Below is a small trained network, with its code and all its weights. Each question gives an input and a target symbol and asks what happens when units are switched off, that is, made to give their printed mean instead of their output.

import numpy as np


def w(rows, s, z=0):
    codes = np.array(rows[::2]) - 128.0
    scale = np.full(codes.shape[1], s)
    scale[-1] = z or s
    return codes * scale


def f(y):
    return y / 2 * (1 + np.tanh(0.7978845608 * (y + 0.044715 * y**3)))


def softmax(a):
    e = np.exp(a - a.max(-1, keepdims=True))
    return e / e.sum(-1, keepdims=True)


def log_softmax(a):
    a = a - a.max(-1, keepdims=True)
    return a - np.log(np.exp(a).sum(-1, keepdims=True))


def net(x, mask):
    ids = ['βγδεζηθλσφψ'.index(c) for c in x.split()]
    T = len(ids)
    res = E[ids] + P[:T]
    u = 0
    for l in range(2):
        q, k, v = (res @ M[l].T for M in (Q, K, V))
        z = softmax(np.where(np.tri(T) > 0, q @ k.T / 2**0.5, -1e9)) @ v
        res = res + np.where(mask[u], z, O[l][:, -1]) @ O[l][:, :-1]
        u += 1
        y = f(res @ A[l][:, :-1].T + A[l][:, -1])
        res = res + np.where(mask[u : u + 12], y, B[l][:, -1]) @ B[l][:, :-1]
        u += 12
    return log_softmax(res[-1] @ U[:, :-1].T + U[:, -1])


Q, K, V, O, A, B = {}, {}, {}, {}, {}, {}
E = w([
[142,142,138,124,174,149],'β',
[142,132,132,109,154,122],'γ',
[214,115,5,96,107,146],'δ',
[134,137,139,130,188,179],'ε',
[115,56,98,52,139,142],'ζ',
[122,103,125,109,184,190],'η',
[133,107,120,95,149,134],'θ',
[134,90,112,72,128,96],'λ',
[152,157,142,118,150,98],'σ',
[152,135,134,95,131,65],'φ',
[157,175,153,140,167,114],'ψ',
],0.024)
P = w([
[154,149,161,112,154,145],'0',
[159,132,196,80,78,152],'1',
[149,103,166,123,103,157],'2',
[149,190,204,40,131,186],'3',
[62,212,62,119,181,131],'4',
[135,122,90,144,204,94],'5',
[107,118,90,176,18,156],'6',
[205,92,187,89,63,176],'7',
[179,119,135,132,166,137],'8',
[146,92,67,171,167,93],'9',
[101,141,17,137,253,76],'10',
[117,125,127,157,79,91],'11',
[182,113,99,124,205,96],'12',
[203,81,126,105,183,146],'13',
],0.017)
Q[0] = w([
[6,169,72,165,104,111],'L0H1',
[136,131,180,121,60,164],'L0H1',
],0.018)
K[0] = w([
[135,139,250,58,72,169],'L0H1',
[106,211,61,37,195,119],'L0H1',
],0.017)
V[0] = w([
[160,249,140,198,150,118],'L0H1',
[126,112,95,190,188,254],'L0H1',
],0.0076)
O[0] = w([
[101,102,54,158,243,37,8],'L0H1',
[47,252,76,121,84,122,230],'L0H1',
],0.015,0.0016)
A[0] = w([
[165,145,177,78,243,110,244],'L0N1',
[172,129,226,137,151,69,110],'L0N2',
[245,133,98,140,70,76,209],'L0N3',
[3,148,117,98,147,119,120],'L0N4',
[166,82,142,102,205,129,245],'L0N5',
[235,90,112,83,187,99,129],'L0N6',
[83,209,146,105,39,165,127],'L0N7',
[149,198,38,86,50,66,127],'L0N8',
[84,104,113,102,39,183,124],'L0N9',
[136,170,174,119,215,77,144],'L0N10',
[122,87,64,104,114,159,253],'L0N11',
[24,138,142,142,165,95,68],'L0N12',
],0.0069,0.0066)
B[0] = w([
[114,155,117,127,37,131,252],'L0N1',
[94,80,112,117,161,230,155],'L0N2',
[88,193,85,107,146,223,192],'L0N3',
[75,154,167,189,198,116,165],'L0N4',
[102,166,115,156,49,131,234],'L0N5',
[107,95,91,115,123,179,217],'L0N6',
[149,83,165,33,236,144,209],'L0N7',
[97,122,111,121,178,222,194],'L0N8',
[121,181,148,126,214,117,177],'L0N9',
[86,59,66,149,79,173,186],'L0N10',
[148,253,104,166,85,151,201],'L0N11',
[159,2,189,72,223,144,142],'L0N12',
],0.0068,0.012)
Q[1] = w([
[162,33,205,140,205,13],'L1H1',
[250,81,129,115,168,142],'L1H1',
],0.011)
K[1] = w([
[2,61,238,122,112,82],'L1H1',
[160,54,197,94,107,140],'L1H1',
],0.0098)
V[1] = w([
[10,110,182,193,115,107],'L1H1',
[130,239,179,62,3,48],'L1H1',
],0.0064)
O[1] = w([
[136,254,78,180,59,11,4],'L1H1',
[165,230,110,202,119,186,74],'L1H1',
],0.0096,0.013)
A[1] = w([
[169,236,73,138,96,145,163],'L1N1',
[127,100,79,194,18,121,172],'L1N2',
[56,112,112,106,150,150,251],'L1N3',
[74,173,71,183,35,110,120],'L1N4',
[201,188,102,198,2,191,124],'L1N5',
[116,103,78,177,38,78,4],'L1N6',
[113,204,129,145,195,110,130],'L1N7',
[119,188,68,120,220,155,251],'L1N8',
[142,114,75,93,46,171,209],'L1N9',
[116,161,227,87,118,157,154],'L1N10',
[70,177,63,156,139,34,44],'L1N11',
[140,105,93,75,114,152,161],'L1N12',
],0.0099,0.0041)
B[1] = w([
[172,137,205,159,250,88,146],'L1N1',
[21,137,170,84,186,168,156],'L1N2',
[161,161,138,115,94,108,250],'L1N3',
[162,154,6,106,208,175,156],'L1N4',
[70,112,136,185,69,114,151],'L1N5',
[153,165,98,151,22,129,145],'L1N6',
[97,187,107,48,70,140,153],'L1N7',
[160,108,163,110,84,97,218],'L1N8',
[95,125,155,171,157,95,215],'L1N9',
[133,117,82,173,110,122,222],'L1N10',
[152,6,168,125,122,48,166],'L1N11',
[132,150,141,176,137,139,226],'L1N12',
],0.011,0.024)
U = w([
[193,106,93,119,99,203,231],'β',
[68,79,165,84,155,191,98],'γ',
[131,125,99,178,1,164,75],'δ',
[149,92,26,140,63,148,157],'ε',
[189,140,108,125,180,112,220],'ζ',
[127,115,108,103,113,176,2],'η',
[102,179,103,148,192,160,147],'θ',
[118,191,109,97,77,173,131],'λ',
[164,153,194,187,108,103,151],'σ',
[142,106,174,120,62,111,46],'φ',
[79,156,5,109,103,225,74],'ψ',
],0.0052,0.0042)

Each question gives the input, a string of symbols that net reads in full, and the target symbol t.
The units are the heads (2 rows each of Q, K, V and O) and the neurons (one row each of A and B). Each row of codes is followed by its name. A weight is (code - 128) times the scale printed after its matrix; where a second scale follows, it is the last column's (O, A, B and U).
mask holds one flag per unit, layer by layer, with each layer's heads first. A switched-off unit (its flag False) gives its mean, the last column of its rows in O or B, instead of its output. The means were averaged over made-up inputs and are rounded, as every weight is.
A unit's drop is (log p(t) with every unit on - log p(t) with that unit switched off) / (log p(t) with every unit on - log p(t) with every unit switched off).
The circuit of an input: a set's keep is (log p(t) with only the set's units on - log p(t) with every unit switched off) / (log p(t) with every unit on - log p(t) with every unit switched off). Starting from the 12 units with the biggest drops (on a tie, the unit counted first), units are removed one at a time, each time the one whose removal leaves the highest keep (on an exact tie, the one counted first), for as long as the keep stays at least 0.8.
units of the circuit, in order: the units of the circuit, biggest drop first
unit that matters most: the unit with the biggest drop
top k neurons in layer l: the k neurons of layer l with the biggest drops, biggest first
drop when u is switched off: that unit's drop, to one decimal
input β δ θ ψ, target β: units of the circuit, in order	L1N10, L1H1, L0H1
input β θ φ ψ ψ β, target γ: top neuron in layer 1	L1N2
input λ ζ θ, target δ: units of the circuit, in order	L0N7, L1H1, L1N5
input σ θ φ φ ε η φ λ β ζ, target γ: top 4 neurons in layer 0	L0N5, L0N7, L0N6, L0N9
input η φ ζ β δ φ ψ ζ λ β δ, target β: units of the circuit, in order	L1H1, L0H1
input β σ β γ φ ζ γ, target θ: units of the circuit, in order	L1H1, L1N1, L1N4
input ζ φ η η β β β γ, target ζ: units of the circuit, in order	L0H1, L1H1, L1N1, L1N4
input β γ φ σ ε λ φ, target ψ: top 2 neurons in layer 1	L1N4, L1N2
input λ θ λ θ δ λ ε φ η φ λ, target γ: units of the circuit, in order	L0H1, L1N10
input ζ γ λ φ β ζ λ β β β, target δ: units of the circuit, in order	L0H1, L1N5, L1H1
input β η φ δ φ φ λ, target β: units of the circuit, in order	L1H1, L1N2, L0N5
input θ θ θ φ λ φ γ φ, target δ: top 3 neurons in layer 0	L0N7, L0N5, L0N8
input φ ε ψ γ β φ ψ φ λ γ γ, target γ: top 3 neurons in layer 1	L1N2, L1N10, L1N9
input γ λ σ φ φ φ φ ζ φ θ σ η β β, target ψ: top 3 neurons in layer 0	L0N5, L0N1, L0N7
input ζ φ ψ ζ λ θ φ β φ δ φ, target γ: units of the circuit, in order	L1H1
input σ θ γ σ, target ψ: top 3 neurons in layer 0	L0N1, L0N5, L0N7
input σ δ θ λ ε σ β σ η β σ, target γ: top 2 neurons in layer 1	L1N10, L1N9
input ψ ψ ζ θ θ ψ ψ ζ η σ, target ε: top 2 neurons in layer 1	L1N11, L1N6
input γ β η φ ψ ψ λ φ, target ε: top 3 neurons in layer 1	L1N11, L1N6, L1N4
input ψ ψ ε φ ζ δ γ γ ψ φ η ψ, target γ: units of the circuit, in order	L1H1
input η ε ψ ψ β, target φ: top 4 neurons in layer 0	L0N4, L0N7, L0N12, L0N5
input β γ ψ ψ β η, target ε: top 2 neurons in layer 0	L0N11, L0N7
input η σ ζ θ θ, target ψ: top 4 neurons in layer 1	L1N4, L1N2, L1N8, L1N11
input ψ ζ β, target ε: top 3 neurons in layer 1	L1N11, L1N6, L1N4
input σ λ φ λ β φ η θ, target ζ: top 2 neurons in layer 1	L1N1, L1N4
input ζ ζ σ θ η ζ ζ, target σ: drop when L0N2 is switched off	0.2
input φ β η β ψ ε λ β β, target φ: drop when L1N1 is switched off	0.0
input ζ ζ θ φ γ φ γ ψ φ λ ψ, target ε: drop when L1N6 is switched off	0.2
input ζ φ φ φ η φ β δ φ, target γ: unit that matters most	L0N8
